Each row is followed by its group and then its class within the group.
[-0.01, +0.15, +1.27, -1.71, -0.41, +0.25, -0.26, -1.65, -1.65, -0.73, -0.50, -0.69, +0.22, +0.85, -2.19, -0.70, +0.17, -1.22, +4.21, -0.52, -1.78]  HB L
[+1.27, -0.58, +0.72, +0.58, -0.59, -1.18, -0.38, +2.71, -0.72, -0.62, -0.73, -0.68, +1.19, -1.88, -1.22, +1.21, -0.59, -4.82, -2.48, -1.15, +0.40]  NS J
[-0.45, +0.00, +1.78, -1.23, -0.05, -1.22, -0.92, +0.27, -2.31, +0.14, -0.48, -0.38, +1.23, -0.10, -0.99, -0.37, -1.60, -1.79, +3.68, -0.52, -0.21]  HB L
[-0.08, -0.23, +1.43, -0.81, -0.18, -0.75, +0.60, -2.45, -1.96, +0.08, -2.01, -0.47, -0.02, +0.68, -1.38, -0.03, +0.40, -0.21, +4.94, -2.79, -2.97]  HB L
[+0.75, +0.84, -1.22, +1.13, -1.84, -1.63, -1.10, +1.29, +0.77, +0.40, -2.19, -2.00, -0.14, -0.48, -2.41, +1.53, +1.05, -1.66, -4.55, +1.69, -0.46]  NS J
[+1.17, +0.80, -1.68, +0.85, -1.43, +0.64, +0.94, +0.49, -2.52, -0.29, +0.86, -0.23, +1.87, -0.93, -0.24, +2.65, +2.38, -2.55, -0.87, -1.11, -1.06]  LC K
[+1.72, +0.58, -2.52, +0.65, -3.20, +0.55, +1.39, +0.61, -1.39, -0.27, -0.06, -0.88, +0.93, -1.76, +2.90, +1.59, +1.39, +0.15, +0.33, -1.31, +1.75]  LC S
[+1.47, +0.26, -0.45, +1.08, -1.25, +1.24, +1.34, +0.80, -2.86, -1.44, +1.11, +0.86, +0.59, -1.73, -0.52, +3.66, +0.85, -0.05, -1.01, -2.83, +1.21]  LC K
[+0.81, +0.51, -2.21, +0.86, +0.32, +1.04, +0.88, +0.13, -1.97, -0.03, -1.09, +0.01, +1.87, -0.66, +2.22, +2.56, +1.85, -1.66, -0.37, -1.93, -0.59]  LC K
[-0.76, +0.92, +2.34, -2.18, -0.74, -1.13, -0.17, -2.11, -3.05, +0.64, +0.58, +0.00, -0.67, +1.42, -0.12, -1.83, -1.68, +4.06, +6.59, -0.86, -1.52]  HB H
[+1.32, +0.67, -1.43, +0.45, -0.36, -0.23, +0.09, -1.19, +0.20, -1.22, -1.86, +0.92, +0.34, -0.73, +2.80, +0.06, -3.35, -0.12, -3.41, -1.66, -0.08]  NS Z
[+0.28, -0.26, -1.85, +0.14, -1.01, +0.31, +0.19, +0.12, -3.54, +0.58, -0.49, +0.92, +0.83, -1.13, +0.66, +2.82, +0.47, -0.18, +0.66, -1.02, +0.97]  LC S
[-0.63, +0.44, -0.43, -0.87, -3.30, -1.00, +0.42, +2.18, -0.99, -2.98, -1.07, -0.73, +0.51, -0.36, -1.36, +0.55, -1.74, -2.03, -1.07, -1.39, +1.37]  NS J
[+2.57, -0.46, -0.71, +1.76, -0.91, +1.78, +1.75, +0.94, -3.10, -0.08, +0.58, +0.48, +1.74, -1.53, +2.17, +2.73, +1.18, -2.84, -1.06, -2.85, +0.10]  LC K
[+0.14, +3.14, +4.45, -1.06, -2.24, -1.35, -1.19, +0.91, -1.82, +2.32, +0.98, -0.94, +0.70, +2.52, -2.89, -0.74, -1.66, -1.62, +6.88, -2.07, -2.13]  HB H
[+0.99, -0.03, -0.73, -0.50, -1.35, +1.08, -0.16, -1.27, +0.26, -0.14, -0.36, -1.87, +1.76, -0.43, +1.01, -0.13, -0.37, -2.10, +0.19, -1.56, +0.21]  NS Z
[-0.60, +0.53, +0.18, +2.53, +0.07, -1.90, -0.16, +0.82, +1.23, -1.27, -2.06, -1.36, +1.58, -1.04, -2.97, +0.91, -0.75, +0.78, -3.65, -0.56, +1.24]  NS J
[-1.05, -0.68, +2.61, +0.10, +0.72, -0.79, -1.73, -1.11, -3.07, -0.39, -1.65, -1.58, +0.07, +0.77, -3.28, -4.40, -1.06, +0.06, +5.03, -0.99, -1.84]  HB L
